Here is a tiny trained network, its code and every weight. The questions are about switching its units off for an input and a class, where a switched-off unit gives its printed mean instead of its output.

import numpy as np


def w(rows, s, z=0):
    codes = np.array(rows[::2]) - 128.0
    scale = np.full(codes.shape[1], s)
    scale[-1] = z or s
    return codes * scale


def norm(h):
    return h / np.sqrt((h * h).mean(-1, keepdims=True) + 1e-5)


def f(y):
    return y / 2 * (1 + np.tanh(0.7978845608 * (y + 0.044715 * y**3)))


def log_softmax(a):
    a = a - a.max(-1, keepdims=True)
    return a - np.log(np.exp(a).sum(-1, keepdims=True))


def net(x, mask):
    res = np.array(x, float).reshape(1, 7) / 4 @ E
    u = 0
    for l in range(2):
        y = f(norm(res) @ A[l][:, :-1].T + A[l][:, -1])
        res = res + np.where(mask[u : u + 6], y, B[l][:, -1]) @ B[l][:, :-1]
        u += 6
    return log_softmax(norm(res)[-1] @ U[:, :-1].T + U[:, -1])


A, B = {}, {}
E = w([
[155,148,148,75,60,160,96,128],'x0',
[103,221,82,162,73,101,200,109],'x1',
[153,99,120,111,157,251,193,20],'x2',
[47,25,98,149,46,160,133,165],'x3',
[111,125,126,107,127,112,133,118],'x4',
[161,114,52,98,129,120,121,148],'x5',
[139,119,131,126,125,111,137,124],'x6',
],0.013)
A[0] = w([
[165,116,43,95,139,120,102,161,19],'0.n0',
[160,51,185,115,165,109,59,134,1],'0.n1',
[172,143,175,66,46,151,82,149,87],'0.n2',
[155,129,129,133,118,76,71,182,156],'0.n3',
[106,81,112,195,221,83,165,155,41],'0.n4',
[86,134,254,159,121,118,132,125,93],'0.n5',
],0.025,0.0067)
B[0] = w([
[162,127,3,142,167,153,136,75,181],'0.n0',
[101,177,100,107,149,201,157,205,218],'0.n1',
[78,165,151,86,103,133,87,56,227],'0.n2',
[76,96,106,127,134,66,104,162,251],'0.n3',
[73,168,147,63,82,143,75,56,208],'0.n4',
[161,101,7,122,149,108,122,102,207],'0.n5',
],0.024,0.013)
A[1] = w([
[172,84,152,72,167,235,204,45,80],'1.n0',
[149,70,235,158,208,186,123,95,101],'1.n1',
[186,239,156,77,254,67,94,126,77],'1.n2',
[32,71,44,104,71,143,121,157,254],'1.n3',
[83,99,163,164,182,122,193,59,85],'1.n4',
[110,229,85,187,30,39,211,117,70],'1.n5',
],0.019,0.0046)
B[1] = w([
[71,137,99,151,146,20,84,189,183],'1.n0',
[151,179,121,148,57,112,168,179,135],'1.n1',
[187,5,231,157,70,185,186,91,160],'1.n2',
[214,130,215,190,124,130,185,106,251],'1.n3',
[168,155,93,94,87,114,36,133,136],'1.n4',
[71,129,89,47,194,232,95,227,171],'1.n5',
],0.017,0.029)
U = w([
[54,158,146,73,75,154,58,63,102],'0',
[86,170,100,103,151,233,142,237,90],'1',
[92,116,129,160,122,13,87,205,89],'2',
[172,95,4,150,152,151,135,69,81],'3',
[139,163,151,142,133,132,131,129,254],'4',
[185,99,221,168,102,159,148,132,158],'5',
],0.012,0.0097)

Each question gives the input, the list of numbers given to net, and the class t.
The units are the neurons (one row each of A and B). Each row of codes is followed by its name. A weight is (code - 128) times the scale printed after its matrix; where a second scale follows, it is the last column's (A, B and U).
mask holds one flag per neuron, layer by layer. A switched-off neuron (its flag False) gives its mean, the last column of its row in B, instead of its output. The means were averaged over made-up inputs and are rounded, as every weight is.
A unit's drop is (log p(t) with every unit on - log p(t) with that unit switched off) / (log p(t) with every unit on - log p(t) with every unit switched off).
The circuit of an input: a set's keep is (log p(t) with only the set's units on - log p(t) with every unit switched off) / (log p(t) with every unit on - log p(t) with every unit switched off). Starting from all 12 units, units are removed one at a time, each time the one whose removal leaves the highest keep (on an exact tie, the one counted first), for as long as the keep stays at least 0.8.
units of the circuit, in order: the units of the circuit, biggest drop first
most important unit: the unit with the biggest drop
top k neurons: the k neurons with the biggest drops, biggest first
top k neurons in layer l: the k neurons of layer l with the biggest drops, biggest first
input [6,-7,0,0,8,0,-7], class 1: top 2 neurons in layer 0 : [0.n1, 0.n4]
input [-1,-5,8,4,4,-7,-4], class 2: units of the circuit, in order : [1.n0, 0.n3]
input [-8,3,-7,-7,-3,-3,-1], class 0: top neuron in layer 1 : [1.n0]
input [-3,5,6,3,5,6,6], class 2: top 3 neurons : [0.n3, 1.n0, 0.n5]
input [7,7,2,-3,-7,0,-2], class 0: top 2 neurons : [0.n2, 1.n3]
input [8,2,0,-7,-7,-8,-6], class 0: top 3 neurons in layer 0 : [0.n2, 0.n0, 0.n3]
input [-1,-8,-7,-6,-4,-6,-1], class 1: top 2 neurons : [0.n1, 1.n0]
input [7,5,-5,-2,3,7,-1], class 0: top 2 neurons : [0.n2, 0.n5]
input [0,4,-3,5,-5,3,-3], class 5: top 2 neurons : [1.n3, 1.n0]
input [0,-2,-5,5,-6,3,7], class 4: units of the circuit, in order : [1.n3, 1.n2]
input [-6,3,7,-2,-3,-7,1], class 2: top 4 neurons : [1.n0, 0.n3, 0.n2, 0.n0]
input [-5,3,-5,-5,1,8,-7], class 3: top 2 neurons : [0.n0, 1.n0]
input [4,-3,7,-1,-8,-4,-3], class 2: units of the circuit, in order : [1.n0, 0.n4]
input [-5,-2,4,8,-7,-3,0], class 5: units of the circuit, in order : [1.n3]
input [-1,4,4,-2,0,-6,6], class 3: top 2 neurons in layer 0 : [0.n5, 0.n1]
input [5,3,8,5,3,-6,4], class 2: units of the circuit, in order : [1.n0, 0.n3, 0.n4]
input [-4,-6,-3,5,-1,-4,-4], class 1: top 2 neurons : [0.n1, 1.n2]
input [0,2,2,2,-5,1,-4], class 4: top 4 neurons : [0.n3, 1.n2, 1.n0, 0.n5]
input [-2,-7,2,3,3,5,1], class 1: top 2 neurons : [0.n1, 0.n5]
input [2,-1,-1,5,3,7,-3], class 3: most important unit : 0.n0
input [-6,-1,5,8,8,7,0], class 5: top 2 neurons in layer 0 : [0.n2, 0.n5]
input [6,-8,3,5,1,-7,-2], class 1: top 3 neurons : [0.n1, 0.n4, 0.n3]
input [-2,6,7,1,0,-1,3], class 2: top 2 neurons in layer 0 : [0.n3, 0.n1]
input [-6,-5,0,-8,-1,-4,-2], class 5: top 4 neurons : [1.n2, 0.n2, 1.n5, 0.n0]
input [-1,-2,-4,8,1,-1,1], class 5: top 2 neurons : [1.n3, 1.n0]
input [-4,-4,8,-1,2,-8,2], class 2: top 2 neurons in layer 0 : [0.n3, 0.n0]
